Below is a small trained network, with its code and all its weights. Each question gives an input and a target symbol and asks what happens when units are switched off, that is, made to give their printed mean instead of their output.

import numpy as np


def w(rows, s, z=0):
    codes = np.array(rows[::2]) - 128.0
    scale = np.full(codes.shape[1], s)
    scale[-1] = z or s
    return codes * scale


def norm(h):
    return h / np.sqrt((h * h).mean(-1, keepdims=True) + 1e-5)


def f(y):
    return np.maximum(y, 0)


def softmax(a):
    e = np.exp(a - a.max(-1, keepdims=True))
    return e / e.sum(-1, keepdims=True)


def log_softmax(a):
    a = a - a.max(-1, keepdims=True)
    return a - np.log(np.exp(a).sum(-1, keepdims=True))


def net(x, mask):
    ids = ['ΔΛΞΣΦβεζημπτψ'.index(c) for c in x.split()]
    T = len(ids)
    res = E[ids] + P[:T]
    u = 0
    for l in range(2):
        q, k, v = (norm(res) @ M[l].T for M in (Q, K, V))
        z = softmax(np.where(np.tri(T) > 0, q @ k.T / 3**0.5, -1e9)) @ v
        res = res + np.where(mask[u], z, O[l][:, -1]) @ O[l][:, :-1]
        u += 1
        y = f(norm(res) @ A[l][:, :-1].T + A[l][:, -1])
        res = res + np.where(mask[u : u + 12], y, B[l][:, -1]) @ B[l][:, :-1]
        u += 12
    return log_softmax(norm(res)[-1] @ U[:, :-1].T + U[:, -1])


Q, K, V, O, A, B = {}, {}, {}, {}, {}, {}
E = w([
[132,150,189],'Δ',
[157,168,101],'Λ',
[129,103,120],'Ξ',
[48,113,132],'Σ',
[166,109,139],'Φ',
[177,48,196],'β',
[170,131,106],'ε',
[72,19,168],'ζ',
[155,186,6],'η',
[62,133,88],'μ',
[46,9,181],'π',
[84,141,128],'τ',
[219,147,117],'ψ',
],0.016)
P = w([
[163,246,193],'0',
[148,38,169],'1',
[159,106,153],'2',
[165,105,145],'3',
[147,99,120],'4',
[143,102,108],'5',
[145,95,105],'6',
[147,105,108],'7',
[153,96,122],'8',
[154,92,118],'9',
[154,87,130],'10',
],0.014)
Q[0] = w([
[2,154,27],'0.h1',
[83,109,46],'0.h1',
[47,151,171],'0.h1',
],0.0069)
K[0] = w([
[186,66,6],'0.h1',
[2,172,117],'0.h1',
[79,39,232],'0.h1',
],0.0082)
V[0] = w([
[126,254,83],'0.h1',
[154,230,102],'0.h1',
[102,161,188],'0.h1',
],0.0052)
O[0] = w([
[12,127,88,18],'0.h1',
[172,109,40,134],'0.h1',
[78,87,65,254],'0.h1',
],0.011,0.0011)
A[0] = w([
[130,154,143,3],'0.n1',
[162,118,208,93],'0.n2',
[95,67,152,148],'0.n3',
[85,94,194,58],'0.n4',
[186,135,175,149],'0.n5',
[247,141,65,168],'0.n6',
[136,175,33,150],'0.n7',
[111,132,239,109],'0.n8',
[113,214,163,82],'0.n9',
[118,214,143,147],'0.n10',
[153,105,104,161],'0.n11',
[84,124,141,151],'0.n12',
],0.012,0.0042)
B[0] = w([
[152,186,164,128],'0.n1',
[25,184,84,209],'0.n2',
[161,202,158,191],'0.n3',
[161,169,96,170],'0.n4',
[64,83,29,216],'0.n5',
[73,27,189,255],'0.n6',
[205,121,110,161],'0.n7',
[241,127,43,204],'0.n8',
[197,122,140,142],'0.n9',
[102,83,209,145],'0.n10',
[193,69,183,183],'0.n11',
[253,40,66,142],'0.n12',
],0.0052,0.0085)
Q[1] = w([
[109,105,128],'1.h1',
[82,224,103],'1.h1',
[138,31,244],'1.h1',
],0.011)
K[1] = w([
[75,127,176],'1.h1',
[145,99,78],'1.h1',
[156,253,221],'1.h1',
],0.012)
V[1] = w([
[88,1,152],'1.h1',
[38,145,143],'1.h1',
[153,125,40],'1.h1',
],0.014)
O[1] = w([
[182,200,212,108],'1.h1',
[28,190,195,1],'1.h1',
[151,200,8,124],'1.h1',
],0.013,0.0076)
A[1] = w([
[168,168,114,133],'1.n1',
[181,209,171,238],'1.n2',
[159,58,129,251],'1.n3',
[171,198,138,240],'1.n4',
[201,98,138,217],'1.n5',
[138,69,18,238],'1.n6',
[10,120,233,62],'1.n7',
[136,128,130,61],'1.n8',
[150,126,94,51],'1.n9',
[81,102,118,206],'1.n10',
[174,145,166,135],'1.n11',
[120,176,119,120],'1.n12',
],0.013,0.0028)
B[1] = w([
[171,81,113,156],'1.n1',
[176,46,128,172],'1.n2',
[179,244,176,232],'1.n3',
[141,52,140,165],'1.n4',
[178,120,135,225],'1.n5',
[139,254,102,253],'1.n6',
[109,172,116,135],'1.n7',
[112,145,133,128],'1.n8',
[128,153,106,149],'1.n9',
[105,155,192,154],'1.n10',
[178,80,87,161],'1.n11',
[160,157,153,133],'1.n12',
],0.0081,0.012)
U = w([
[151,133,126,58],'Δ',
[137,162,113,119],'Λ',
[163,149,140,57],'Ξ',
[130,118,116,97],'Σ',
[123,8,110,81],'Φ',
[111,116,84,161],'β',
[186,109,230,192],'ε',
[67,121,97,192],'ζ',
[142,134,136,76],'η',
[146,208,135,150],'μ',
[145,140,146,71],'π',
[93,144,187,253],'τ',
[137,144,131,87],'ψ',
],0.016,0.005)

Each question gives the input, a string of symbols that net reads in full, and the target symbol t.
The units are the heads (3 rows each of Q, K, V and O) and the neurons (one row each of A and B). Each row of codes is followed by its name. A weight is (code - 128) times the scale printed after its matrix; where a second scale follows, it is the last column's (O, A, B and U).
mask holds one flag per unit, layer by layer, with each layer's heads first. A switched-off unit (its flag False) gives its mean, the last column of its rows in O or B, instead of its output. The means were averaged over made-up inputs and are rounded, as every weight is.
A unit's drop is (log p(t) with every unit on - log p(t) with that unit switched off) / (log p(t) with every unit on - log p(t) with every unit switched off).
The circuit of an input: a set's keep is (log p(t) with only the set's units on - log p(t) with every unit switched off) / (log p(t) with every unit on - log p(t) with every unit switched off). Starting from the 12 units with the biggest drops (on a tie, the unit counted first), units are removed one at a time, each time the one whose removal leaves the highest keep (on an exact tie, the one counted first), for as long as the keep stays at least 0.8.
circuit, biggest first: the units of the circuit, biggest drop first
most important unit: the unit with the biggest drop
k most important neurons: the k neurons with the biggest drops, biggest first
k most important neurons of layer l: the k neurons of layer l with the biggest drops, biggest first
drop of u: that unit's drop, to one decimal
input Δ Δ Λ, target Φ: circuit, biggest first	(1.h1, 0.n6)
input Φ μ Δ Δ Δ Φ Φ, target ε: circuit, biggest first	(0.n10, 1.h1, 0.h1, 0.n6)
input Φ τ β Σ Φ η ε π ζ, target ε: most important unit	0.n8
input τ Ξ π μ Σ μ ζ Λ, target ζ: 2 most important neurons	(0.n6, 0.n8)
input μ Φ Φ ζ β, target μ: 4 most important neurons of layer 0	(0.n6, 0.n5, 0.n8, 0.n3)
input Σ Σ β Φ Φ, target τ: 4 most important neurons of layer 0	(0.n6, 0.n5, 0.n8, 0.n10)
input μ Σ μ τ ζ Φ Φ Φ Φ μ, target ε: circuit, biggest first	(1.h1, 1.n6)
input μ β ε τ β β Φ, target μ: 2 most important neurons	(0.n6, 0.n5)
input Φ Δ Δ ψ, target ε: 3 most important neurons of layer 0	(0.n10, 0.n8, 0.n6)
input τ Σ τ π Φ, target ζ: 2 most important neurons	(0.n6, 0.n8)
input Σ ζ Λ Φ ζ ψ, target τ: 2 most important neurons of layer 0	(0.n6, 0.n5)
input Φ Ξ τ Δ Φ Φ Φ Φ Δ τ Φ, target ε: 2 most important neurons of layer 0	(0.n8, 0.n10)
input τ Φ Δ Φ Φ ε, target ζ: 3 most important neurons	(0.n6, 0.n5, 0.n8)
input Δ Φ μ Φ ζ Ξ Σ ζ Φ Σ, target ε: most important unit	0.h1
input Σ Δ ζ Φ Σ Φ β, target τ: 4 most important neurons of layer 0	(0.n8, 0.n5, 0.n10, 0.n6)
input τ Φ τ Δ β β, target ζ: 2 most important neurons	(0.n6, 0.n5)
input Φ τ Δ ε Φ π Φ Φ μ τ ζ, target ε: 3 most important neurons of layer 0	(0.n12, 0.n10, 0.n8)
input Φ η ε τ ψ ε Ξ, target ε: 3 most important neurons	(0.n10, 0.n8, 0.n6)
input Δ Φ ψ ζ τ Φ Φ β, target Φ: 3 most important neurons	(0.n6, 0.n10, 0.n9)
input Σ Δ Φ Φ Φ ε Δ ψ Ξ β, target τ: 2 most important neurons	(0.n5, 0.n6)
input Σ ζ Δ β Φ η ψ, target τ: 4 most important neurons	(0.n5, 0.n6, 0.n8, 0.n10)
input Φ β Φ η, target ε: most important neuron of layer 0	(0.n8)
input Φ τ Λ τ Φ ε Φ Φ ε, target ε: 2 most important neurons	(0.n10, 0.n8)
input Δ Ξ Φ Φ Ξ τ ζ Φ Σ Φ Ξ, target Φ: 4 most important neurons	(0.n6, 0.n10, 0.n9, 0.n4)
input Δ ψ τ Φ Σ Φ Φ Δ Λ, target Φ: 3 most important neurons	(0.n6, 0.n10, 0.n9)
input Δ Φ Ξ, target Φ: 4 most important neurons of layer 0	(0.n6, 0.n10, 0.n9, 0.n2)
input Ξ Φ ζ Ξ Ξ Φ τ, target ε: most important neuron of layer 0	(0.n6)
input Δ Δ Φ Φ ζ Δ ε ψ, target Φ: drop of 0.n6	1.2
input Φ τ Φ Λ τ Λ ψ β Ξ, target ε: drop of 0.n8	0.7
